Below is a small trained network, with its code and all its weights. Each question gives an input and a target symbol and asks what happens when units are switched off, that is, made to give their printed mean instead of their output.

import numpy as np


def w(rows, s, z=0):
    codes = np.array(rows[::2]) - 128.0
    scale = np.full(codes.shape[1], s)
    scale[-1] = z or s
    return codes * scale


def norm(h):
    return h / np.sqrt((h * h).mean(-1, keepdims=True) + 1e-5)


def f(y):
    return np.maximum(y, 0)


def softmax(a):
    e = np.exp(a - a.max(-1, keepdims=True))
    return e / e.sum(-1, keepdims=True)


def log_softmax(a):
    a = a - a.max(-1, keepdims=True)
    return a - np.log(np.exp(a).sum(-1, keepdims=True))


def net(x, mask):
    ids = ['ΠΨΩαηλμτφ'.index(c) for c in x.split()]
    T = len(ids)
    res = E[ids] + P[:T]
    u = 0
    for l in range(3):
        r = norm(res)
        for j in range(2):
            rows = slice(2 * j, 2 * j + 2)
            q, k, v = (r @ M[l][rows].T for M in (Q, K, V))
            z = softmax(np.where(np.tri(T) > 0, q @ k.T / 2**0.5, -1e9)) @ v
            o = O[l][rows]
            res = res + np.where(mask[u + j], z, o[:, -1]) @ o[:, :-1]
        u += 2
        y = f(norm(res) @ A[l][:, :-1].T + A[l][:, -1])
        res = res + np.where(mask[u : u + 8], y, B[l][:, -1]) @ B[l][:, :-1]
        u += 8
    return log_softmax(norm(res)[-1] @ U[:, :-1].T + U[:, -1])


Q, K, V, O, A, B = {}, {}, {}, {}, {}, {}
E = w([
[167,157,124,252],'Π',
[103,188,129,108],'Ψ',
[110,175,119,106],'Ω',
[100,78,82,141],'α',
[155,141,220,66],'η',
[112,165,120,108],'λ',
[202,122,216,142],'μ',
[111,163,121,104],'τ',
[121,182,174,162],'φ',
],0.026)
P = w([
[203,168,89,154],'0',
[167,159,111,141],'1',
[149,152,124,131],'2',
[134,161,140,125],'3',
[124,158,151,124],'4',
[116,148,165,120],'5',
[108,134,177,114],'6',
[97,137,185,111],'7',
[89,128,196,114],'8',
[80,127,208,110],'9',
[76,112,215,112],'10',
[67,115,231,111],'11',
[61,103,248,111],'12',
[53,122,221,90],'13',
],0.013)
Q[0] = w([
[253,122,214,82],'L0H0',
[123,161,63,183],'L0H0',
[46,162,219,250],'L0H1',
[176,105,153,21],'L0H1',
],0.0071)
K[0] = w([
[95,170,231,165],'L0H0',
[129,99,165,92],'L0H0',
[101,40,161,164],'L0H1',
[2,159,96,58],'L0H1',
],0.0096)
V[0] = w([
[73,151,188,243],'L0H0',
[158,180,113,66],'L0H0',
[143,145,102,128],'L0H1',
[2,219,106,118],'L0H1',
],0.0066)
O[0] = w([
[120,201,169,143,178],'L0H0',
[222,130,110,127,199],'L0H0',
[157,240,87,150,143],'L0H1',
[105,254,119,145,251],'L0H1',
],0.0064,0.0032)
A[0] = w([
[136,178,238,149,154],'L0N0',
[115,111,166,239,3],'L0N1',
[52,71,57,72,39],'L0N2',
[109,36,193,206,170],'L0N3',
[79,107,60,2,110],'L0N4',
[191,197,196,213,94],'L0N5',
[154,76,67,84,45],'L0N6',
[136,78,23,234,129],'L0N7',
],0.0081,0.005)
B[0] = w([
[208,196,107,107,254],'L0N0',
[1,102,160,146,140],'L0N1',
[104,182,181,204,149],'L0N2',
[170,229,147,171,173],'L0N3',
[152,212,209,179,153],'L0N4',
[152,196,182,112,203],'L0N5',
[113,126,116,192,131],'L0N6',
[56,165,97,194,165],'L0N7',
],0.0082,0.008)
Q[1] = w([
[120,224,134,121],'L1H0',
[68,98,100,94],'L1H0',
[32,123,116,31],'L1H1',
[175,216,249,255],'L1H1',
],0.0096)
K[1] = w([
[61,68,255,183],'L1H0',
[187,88,45,167],'L1H0',
[185,104,123,222],'L1H1',
[43,179,205,17],'L1H1',
],0.0088)
V[1] = w([
[250,255,3,147],'L1H0',
[37,98,151,150],'L1H0',
[38,122,203,130],'L1H1',
[56,145,133,29],'L1H1',
],0.0094)
O[1] = w([
[177,161,11,89,249],'L1H0',
[121,98,185,133,103],'L1H0',
[139,172,173,171,117],'L1H1',
[81,189,144,156,157],'L1H1',
],0.012,0.011)
A[1] = w([
[128,113,192,117,70],'L1N0',
[111,136,189,125,3],'L1N1',
[88,176,194,163,76],'L1N2',
[9,62,130,224,15],'L1N3',
[138,64,194,104,188],'L1N4',
[99,171,153,149,146],'L1N5',
[89,167,109,20,47],'L1N6',
[32,108,118,135,102],'L1N7',
],0.011,0.0032)
B[1] = w([
[113,169,122,158,137],'L1N0',
[171,127,93,128,141],'L1N1',
[82,100,102,140,220],'L1N2',
[17,204,153,12,157],'L1N3',
[54,153,122,145,132],'L1N4',
[73,118,114,140,237],'L1N5',
[108,132,147,177,254],'L1N6',
[29,200,180,140,145],'L1N7',
],0.011,0.0053)
Q[2] = w([
[139,66,134,100],'L2H0',
[144,136,170,153],'L2H0',
[193,2,194,112],'L2H1',
[174,116,120,98],'L2H1',
],0.02)
K[2] = w([
[166,72,113,112],'L2H0',
[99,102,138,116],'L2H0',
[132,80,6,75],'L2H1',
[159,192,98,116],'L2H1',
],0.022)
V[2] = w([
[140,128,205,110],'L2H0',
[106,110,51,153],'L2H0',
[176,119,207,113],'L2H1',
[145,150,104,254],'L2H1',
],0.022)
O[2] = w([
[128,143,57,92,2],'L2H0',
[125,53,152,137,198],'L2H0',
[254,146,154,82,90],'L2H1',
[177,105,91,197,245],'L2H1',
],0.019,0.009)
A[2] = w([
[97,166,58,107,165],'L2N0',
[138,183,91,72,121],'L2N1',
[136,127,100,175,167],'L2N2',
[118,169,137,144,79],'L2N3',
[127,128,150,63,7],'L2N4',
[64,5,206,152,210],'L2N5',
[99,53,68,95,2],'L2N6',
[72,121,217,166,109],'L2N7',
],0.021,0.0036)
B[2] = w([
[140,140,205,155,211],'L2N0',
[146,105,183,76,212],'L2N1',
[78,106,95,178,254],'L2N2',
[136,131,88,114,211],'L2N3',
[68,116,115,135,153],'L2N4',
[254,189,189,119,204],'L2N5',
[76,90,12,74,139],'L2N6',
[182,91,222,212,233],'L2N7',
],0.013,0.0079)
U = w([
[163,81,81,132,197],'Π',
[89,182,134,127,163],'Ψ',
[92,132,106,107,131],'Ω',
[122,50,232,164,91],'α',
[93,123,144,53,151],'η',
[101,125,104,107,123],'λ',
[229,101,105,112,90],'μ',
[95,122,104,103,135],'τ',
[161,249,98,171,8],'φ',
],0.013,0.015)

Each question gives the input, a string of symbols that net reads in full, and the target symbol t.
The units are the heads (2 rows each of Q, K, V and O) and the neurons (one row each of A and B). Each row of codes is followed by its name. A weight is (code - 128) times the scale printed after its matrix; where a second scale follows, it is the last column's (O, A, B and U).
mask holds one flag per unit, layer by layer, with each layer's heads first. A switched-off unit (its flag False) gives its mean, the last column of its rows in O or B, instead of its output. The means were averaged over made-up inputs and are rounded, as every weight is.
A unit's drop is (log p(t) with every unit on - log p(t) with that unit switched off) / (log p(t) with every unit on - log p(t) with every unit switched off).
The circuit of an input: a set's keep is (log p(t) with only the set's units on - log p(t) with every unit switched off) / (log p(t) with every unit on - log p(t) with every unit switched off). Starting from the 12 units with the biggest drops (on a tie, the unit counted first), units are removed one at a time, each time the one whose removal leaves the highest keep (on an exact tie, the one counted first), for as long as the keep stays at least 0.8.
units of the circuit, in order: the units of the circuit, biggest drop first
k most important neurons: the k neurons with the biggest drops, biggest first
k most important neurons of layer l: the k neurons of layer l with the biggest drops, biggest first
drop of u: that unit's drop, to one decimal
input η α Ψ λ Ψ α Ψ φ Ω Ω λ Ω, target φ: units of the circuit, in order : [L2H0 L2N7]
input τ η α λ Π τ μ Ψ, target μ: units of the circuit, in order : [L2H1]
input μ Ψ λ Ψ Ω Ψ α Ω Ψ, target α: 3 most important neurons : [L2N7 L0N3 L0N2]
input Ψ α τ Π η α α τ, target α: units of the circuit, in order : [L0N0 L1H0]
input φ φ λ η η Ω, target η: units of the circuit, in order : [L2H1 L2N1]
input α η τ Ω φ Π λ λ Ψ α φ λ Ψ, target φ: 2 most important neurons : [L0N0 L1N3]
input Ψ Ψ α α, target α: 3 most important neurons : [L2N7 L2N5 L0N0]
input η Ψ η Ψ η Ψ Ψ Ψ τ α Π τ λ λ, target Π: 3 most important neurons of layer 0 : [L0N3 L0N5 L0N1]
input φ α Ψ Ψ, target α: 2 most important neurons : [L0N0 L0N7]
input Ψ Π α τ, target α: units of the circuit, in order : [L1H0 L0N0 L2H0 L0N7]
input Ψ λ φ Ψ Ψ η Ω Ψ α Ω, target α: units of the circuit, in order : [L1H0 L0N0]
input φ Ω τ Ω τ Ψ Ω η Ω Ω η φ Ψ, target φ: 2 most important neurons : [L1N3 L2N7]
input τ φ μ α η α λ, target α: 2 most important neurons : [L0N0 L2N7]
input Ω λ Ω α Ψ Ψ η, target η: units of the circuit, in order : [L2H1]
input α Ψ μ φ Ω Ψ α Ω, target α: 2 most important neurons of layer 0 : [L0N0 L0N3]
input φ α τ Ψ τ Ψ η Π φ φ, target φ: 2 most important neurons : [L2N7 L0N5]
input η Ω τ Ψ Ψ μ α λ Ψ φ η Ψ φ α, target Ψ: 2 most important neurons of layer 0 : [L0N0 L0N5]
input η Π φ Π η φ α Ω Ψ φ α φ Ω, target φ: 3 most important neurons of layer 1 : [L1N2 L1N3 L1N5]
input α μ Ω η λ τ Π α Ψ τ Ψ α, target Ψ: 2 most important neurons : [L0N0 L1N3]
input λ α α Π Π λ μ τ, target μ: units of the circuit, in order : [L2H1]
input φ φ α α Ω Π τ, target Π: drop of L0N5 : 0.1
input τ α α α Π Ω, target Π: drop of L2H1 : 0.6
input φ Ψ Ψ Ω λ Ψ Ψ Ω Ω Ψ Ψ φ, target φ: drop of L0N5 : 0.2
input τ τ Ψ Ψ η Π η α α Ω μ Ω, target μ: drop of L2H1 : 1.1
